-1.29,+0.71,+0.22,-1.21,+2.72,-0.02,+1.31,-4.81,+3.79,+4.26,-0.37,+1.23
-2.24,-0.40,+3.46,-2.70,+4.06,+3.36,+2.10,+0.17,+1.08,+1.77,+0.11,+5.33
-1.21,+1.57,+2.14,-0.94,+6.12,+0.19,+0.80,+0.08,+1.48,+2.42,-3.26,+1.59
-4.12,-0.52,+3.54,-2.54,+3.07,+2.89,+2.71,-0.98,+1.70,+2.44,+0.07,+4.61
-0.50,+0.92,+2.74,-0.58,+6.14,+1.63,+0.95,+0.60,+2.19,+1.56,-3.65,+0.88
-2.27,-1.84,+3.22,-2.94,+4.22,+3.37,+3.12,-0.66,+1.87,+2.20,-0.52,+5.42
->
+1.23,-0.37,+4.26,+3.79,-4.81,+1.31,-0.02,+2.72,-1.21,+0.22,+0.71,-1.29
+5.33,+0.11,+1.77,+1.08,+0.17,+2.10,+3.36,+4.06,-2.70,+3.46,-0.40,-2.24
+1.59,-3.26,+2.42,+1.48,+0.08,+0.80,+0.19,+6.12,-0.94,+2.14,+1.57,-1.21
+4.61,+0.07,+2.44,+1.70,-0.98,+2.71,+2.89,+3.07,-2.54,+3.54,-0.52,-4.12
+0.88,-3.65,+1.56,+2.19,+0.60,+0.95,+1.63,+6.14,-0.58,+2.74,+0.92,-0.50
+5.42,-0.52,+2.20,+1.87,-0.66,+3.12,+3.37,+4.22,-2.94,+3.22,-1.84,-2.27

-6.18,+6.15,+7.46
+2.63,-0.21,-0.30
+2.37,+0.22,-1.77
+2.95,+0.93,-3.23
-3.53,+3.96,+3.47
+2.55,-0.35,-1.07
+2.61,-0.45,+1.11
-0.26,-1.07,+0.14
-3.07,+1.31,+1.76
+3.03,+1.02,+1.31
+2.04,+1.16,+1.88
->
+7.46,+6.15,-6.18
-0.30,-0.21,+2.63
-1.77,+0.22,+2.37
-3.23,+0.93,+2.95
+3.47,+3.96,-3.53
-1.07,-0.35,+2.55
+1.11,-0.45,+2.61
+0.14,-1.07,-0.26
+1.76,+1.31,-3.07
+1.31,+1.02,+3.03
+1.88,+1.16,+2.04

+0.70,+0.11,+7.75,+0.04,+1.61,+1.55,+1.99,+1.50,+3.28,+3.17,+4.30,+4.68,+0.13,+1.64,+0.23
+0.48,+0.34,+6.90,+0.19,+1.99,+2.51,-1.27,+1.81,+3.18,+6.26,+3.94,+2.32,-0.26,+1.04,+1.10
+0.38,+0.25,+7.45,+0.08,+1.81,+1.52,+1.09,+1.58,+2.98,+3.57,+4.25,+2.97,+0.52,+1.28,+0.37
->
+0.23,+1.64,+0.13,+4.68,+4.30,+3.17,+3.28,+1.50,+1.99,+1.55,+1.61,+0.04,+7.75,+0.11,+0.70
+1.10,+1.04,-0.26,+2.32,+3.94,+6.26,+3.18,+1.81,-1.27,+2.51,+1.99,+0.19,+6.90,+0.34,+0.48
+0.37,+1.28,+0.52,+2.97,+4.25,+3.57,+2.98,+1.58,+1.09,+1.52,+1.81,+0.08,+7.45,+0.25,+0.38

+6.16,-1.97,-0.28,+5.49
+0.55,+5.55,-0.42,-1.68
+4.35,+3.61,-2.56,-0.46
+1.36,-3.45,-0.20,-5.87
-1.44,+0.40,-4.96,+0.26
+2.54,-5.94,-0.09,-1.57
->
+5.49,-0.28,-1.97,+6.16
-1.68,-0.42,+5.55,+0.55
-0.46,-2.56,+3.61,+4.35
-5.87,-0.20,-3.45,+1.36
+0.26,-4.96,+0.40,-1.44
-1.57,-0.09,-5.94,+2.54

+1.39,+0.83,-4.15,+6.24
-4.47,-5.32,+7.07,+4.05
+6.93,-4.78,-3.89,-3.49
+1.91,+0.91,-2.98,+6.28
+4.90,+3.64,-4.42,+1.03
->
+6.24,-4.15,+0.83,+1.39
+4.05,+7.07,-5.32,-4.47
-3.49,-3.89,-4.78,+6.93
+6.28,-2.98,+0.91,+1.91
+1.03,-4.42,+3.64,+4.90

-0.08,-1.24,+2.08,+0.17,-3.38,+2.42,-0.96,+3.05
+0.66,+2.79,+3.46,-1.52,+2.49,+0.19,+1.05,+3.05
+1.14,+0.82,+1.17,-3.83,-2.95,-1.79,-0.12,-3.14
-0.93,-1.55,-0.18,-1.54,-1.31,-2.11,-0.67,-2.26
+3.92,-1.48,+1.64,-0.48,-4.92,-1.46,-1.65,-1.12
-2.31,+0.59,+3.34,+2.07,+1.47,-1.03,-2.22,+2.12
-0.45,-0.36,-0.23,+2.29,+3.96,-5.79,-1.99,-3.75
-2.59,-1.76,+3.83,+2.55,+1.15,+0.29,-2.48,+2.24
-0.59,-6.07,+2.17,-1.41,-2.97,+0.14,-1.86,+3.45
->
+3.05,-0.96,+2.42,-3.38,+0.17,+2.08,-1.24,-0.08
+3.05,+1.05,+0.19,+2.49,-1.52,+3.46,+2.79,+0.66
-3.14,-0.12,-1.79,-2.95,-3.83,+1.17,+0.82,+1.14
-2.26,-0.67,-2.11,-1.31,-1.54,-0.18,-1.55,-0.93
-1.12,-1.65,-1.46,-4.92,-0.48,+1.64,-1.48,+3.92
+2.12,-2.22,-1.03,+1.47,+2.07,+3.34,+0.59,-2.31
-3.75,-1.99,-5.79,+3.96,+2.29,-0.23,-0.36,-0.45
+2.24,-2.48,+0.29,+1.15,+2.55,+3.83,-1.76,-2.59
+3.45,-1.86,+0.14,-2.97,-1.41,+2.17,-6.07,-0.59
